Below are the code and all the weights of a small trained network. Each question names an input and a target symbol and asks about switching units off, where a switched-off unit gives its printed mean instead of its output.

import numpy as np


def w(rows, s, z=0):
    codes = np.array(rows[::2]) - 128.0
    scale = np.full(codes.shape[1], s)
    scale[-1] = z or s
    return codes * scale


def norm(h):
    return h / np.sqrt((h * h).mean(-1, keepdims=True) + 1e-5)


def f(y):
    return y / 2 * (1 + np.tanh(0.7978845608 * (y + 0.044715 * y**3)))


def softmax(a):
    e = np.exp(a - a.max(-1, keepdims=True))
    return e / e.sum(-1, keepdims=True)


def log_softmax(a):
    a = a - a.max(-1, keepdims=True)
    return a - np.log(np.exp(a).sum(-1, keepdims=True))


def net(x, mask):
    ids = ['αβγδεζηθλξπστφψω'.index(c) for c in x.split()]
    T = len(ids)
    res = E[ids] + P[:T]
    r = norm(res)
    for j in range(3):
        rows = slice(4 * j, 4 * j + 4)
        q, k, v = (r @ M[0][rows].T for M in (Q, K, V))
        z = softmax(np.where(np.tri(T) > 0, q @ k.T / 4**0.5, -1e9)) @ v
        o = O[0][rows]
        res = res + np.where(mask[j], z, o[:, -1]) @ o[:, :-1]
    y = f(norm(res) @ A[0][:, :-1].T + A[0][:, -1])
    res = res + np.where(mask[3:7], y, B[0][:, -1]) @ B[0][:, :-1]
    return log_softmax(norm(res)[-1] @ U[:, :-1].T + U[:, -1])


Q, K, V, O, A, B = {}, {}, {}, {}, {}, {}
E = w([
[173,155,182,185,127],'α',
[103,111,107,121,148],'β',
[117,103,123,128,146],'γ',
[95,99,124,116,149],'δ',
[147,143,255,126,119],'ε',
[88,127,116,110,132],'ζ',
[110,114,99,129,145],'η',
[93,105,104,120,158],'θ',
[115,199,106,156,99],'λ',
[109,201,189,196,100],'ξ',
[108,110,120,121,138],'π',
[104,104,101,136,161],'σ',
[101,86,114,128,164],'τ',
[84,120,97,123,143],'φ',
[86,182,210,120,71],'ψ',
[81,104,103,105,148],'ω',
],0.0086)
P = w([
[74,100,96,172,133],'0',
[147,140,135,115,124],'1',
[79,145,97,78,252],'2',
[107,110,131,163,125],'3',
[141,124,125,127,105],'4',
[158,209,113,102,168],'5',
[106,123,122,131,151],'6',
[135,116,111,121,113],'7',
],0.021)
Q[0] = w([
[58,104,194,130,149],'head 1',
[53,199,101,162,134],'head 1',
[171,247,168,57,158],'head 1',
[151,136,139,145,232],'head 1',
[192,82,64,38,53],'head 2',
[137,177,120,61,234],'head 2',
[69,82,110,170,148],'head 2',
[132,25,113,54,99],'head 2',
[144,133,27,55,115],'head 3',
[179,71,174,91,39],'head 3',
[19,95,175,86,178],'head 3',
[13,110,151,238,114],'head 3',
],0.011)
K[0] = w([
[155,153,204,75,117],'head 1',
[155,184,77,108,77],'head 1',
[162,67,97,126,28],'head 1',
[217,83,117,131,140],'head 1',
[109,200,213,193,137],'head 2',
[181,174,140,120,39],'head 2',
[99,107,135,70,195],'head 2',
[107,249,165,154,187],'head 2',
[99,201,122,171,115],'head 3',
[120,105,228,144,23],'head 3',
[64,120,176,80,209],'head 3',
[105,60,72,75,123],'head 3',
],0.012)
V[0] = w([
[172,203,131,238,149],'head 1',
[158,114,29,231,166],'head 1',
[138,243,40,114,129],'head 1',
[243,121,97,165,83],'head 1',
[2,216,162,196,97],'head 2',
[192,63,207,59,106],'head 2',
[213,122,128,210,132],'head 2',
[80,182,109,86,3],'head 2',
[123,147,123,53,25],'head 3',
[126,212,188,154,85],'head 3',
[32,118,99,99,108],'head 3',
[146,189,33,164,105],'head 3',
],0.0085)
O[0] = w([
[88,55,90,194,207,96],'head 1',
[111,92,160,125,254,144],'head 1',
[10,39,164,108,94,167],'head 1',
[196,4,161,133,161,4],'head 1',
[53,161,45,124,38,189],'head 2',
[233,27,108,143,200,40],'head 2',
[120,186,93,181,200,45],'head 2',
[58,4,116,138,101,114],'head 2',
[115,17,133,118,199,18],'head 3',
[40,90,97,86,104,94],'head 3',
[178,93,204,124,68,207],'head 3',
[113,166,215,96,157,136],'head 3',
],0.008,0.0038)
A[0] = w([
[123,120,179,254,90,124],'neuron 1',
[139,158,113,116,94,99],'neuron 2',
[109,122,104,132,121,6],'neuron 3',
[181,142,114,138,152,135],'neuron 4',
],0.028,0.0013)
B[0] = w([
[79,144,119,228,5,252],'neuron 1',
[141,78,105,129,168,254],'neuron 2',
[208,143,138,116,136,164],'neuron 3',
[91,127,118,154,78,188],'neuron 4',
],0.02,0.0081)
U = w([
[67,157,80,167,83,176],'α',
[157,48,151,150,65,190],'β',
[107,167,189,158,212,153],'γ',
[150,225,197,75,108,76],'δ',
[217,120,166,172,171,217],'ε',
[108,47,172,154,204,173],'ζ',
[109,229,72,139,214,83],'η',
[122,107,221,100,135,190],'θ',
[200,241,147,144,150,72],'λ',
[220,76,44,138,143,154],'ξ',
[9,145,173,54,125,18],'π',
[199,122,168,55,109,143],'σ',
[98,82,92,222,229,94],'τ',
[249,183,115,96,54,2],'φ',
[37,16,143,124,172,96],'ψ',
[109,8,87,50,61,29],'ω',
],0.018,0.0069)

Each question gives the input, a string of symbols that net reads in full, and the target symbol t.
The units are the heads (4 rows each of Q, K, V and O) and the neurons (one row each of A and B). Each row of codes is followed by its name. A weight is (code - 128) times the scale printed after its matrix; where a second scale follows, it is the last column's (O, A, B and U).
mask holds one flag per unit, heads first, then neurons. A switched-off unit (its flag False) gives its mean, the last column of its rows in O or B, instead of its output. The means were averaged over made-up inputs and are rounded, as every weight is.
A unit's drop is (log p(t) with every unit on - log p(t) with that unit switched off) / (log p(t) with every unit on - log p(t) with every unit switched off).
The circuit of an input: a set's keep is (log p(t) with only the set's units on - log p(t) with every unit switched off) / (log p(t) with every unit on - log p(t) with every unit switched off). Starting from all 7 units, units are removed one at a time, each time the one whose removal leaves the highest keep (on an exact tie, the one counted first), for as long as the keep stays at least 0.8.
units of the circuit, in order: the units of the circuit, biggest drop first
most important unit: the unit with the biggest drop
top k neurons: the k neurons with the biggest drops, biggest first
which heads matter: for each layer, one digit per head in row order, 1 if its drop is at least 0.15 and else 0, layers parted by /
input θ ζ τ, target ω: units of the circuit, in order : (head 1; head 2)
input δ ζ φ ε α α, target τ: which heads matter : 111
input η η α φ α ψ ε η, target ξ: most important unit : neuron 1
input τ ψ ω ε ψ δ η β, target ω: top 2 neurons : (neuron 1; neuron 3)
input ε γ ψ β α ψ η θ, target ω: top 3 neurons : (neuron 1; neuron 2; neuron 3)
input σ λ β λ θ ψ γ ε, target ξ: which heads matter : 101
input α θ γ, target δ: units of the circuit, in order : (neuron 2; head 2; head 1)
input η λ φ, target ψ: which heads matter : 100
input ξ τ ε ε ε ε θ σ, target ξ: which heads matter : 000
input ζ η ζ ζ π φ, target β: which heads matter : 110
input ψ ε ε γ β, target ξ: units of the circuit, in order : (neuron 2; neuron 1)
input τ η ω β α, target η: which heads matter : 001
input ξ ε α γ φ, target η: which heads matter : 110
input ξ π ω ω ε γ α τ, target η: which heads matter : 010
input α δ τ, target φ: most important unit : head 1
input ε β δ ξ α ε η θ, target ξ: top 3 neurons : (neuron 1; neuron 3; neuron 2)
input γ π θ δ γ ζ α ψ, target ω: which heads matter : 001
input ψ σ α τ γ λ ψ, target β: which heads matter : 110
input γ α θ η σ, target η: which heads matter : 100
input β τ η τ ψ α, target ξ: units of the circuit, in order : (head 2; neuron 1)
input ω ζ σ γ δ ω, target φ: units of the circuit, in order : (head 1)
input ψ γ ω τ π, target ω: units of the circuit, in order : (neuron 1; head 3)
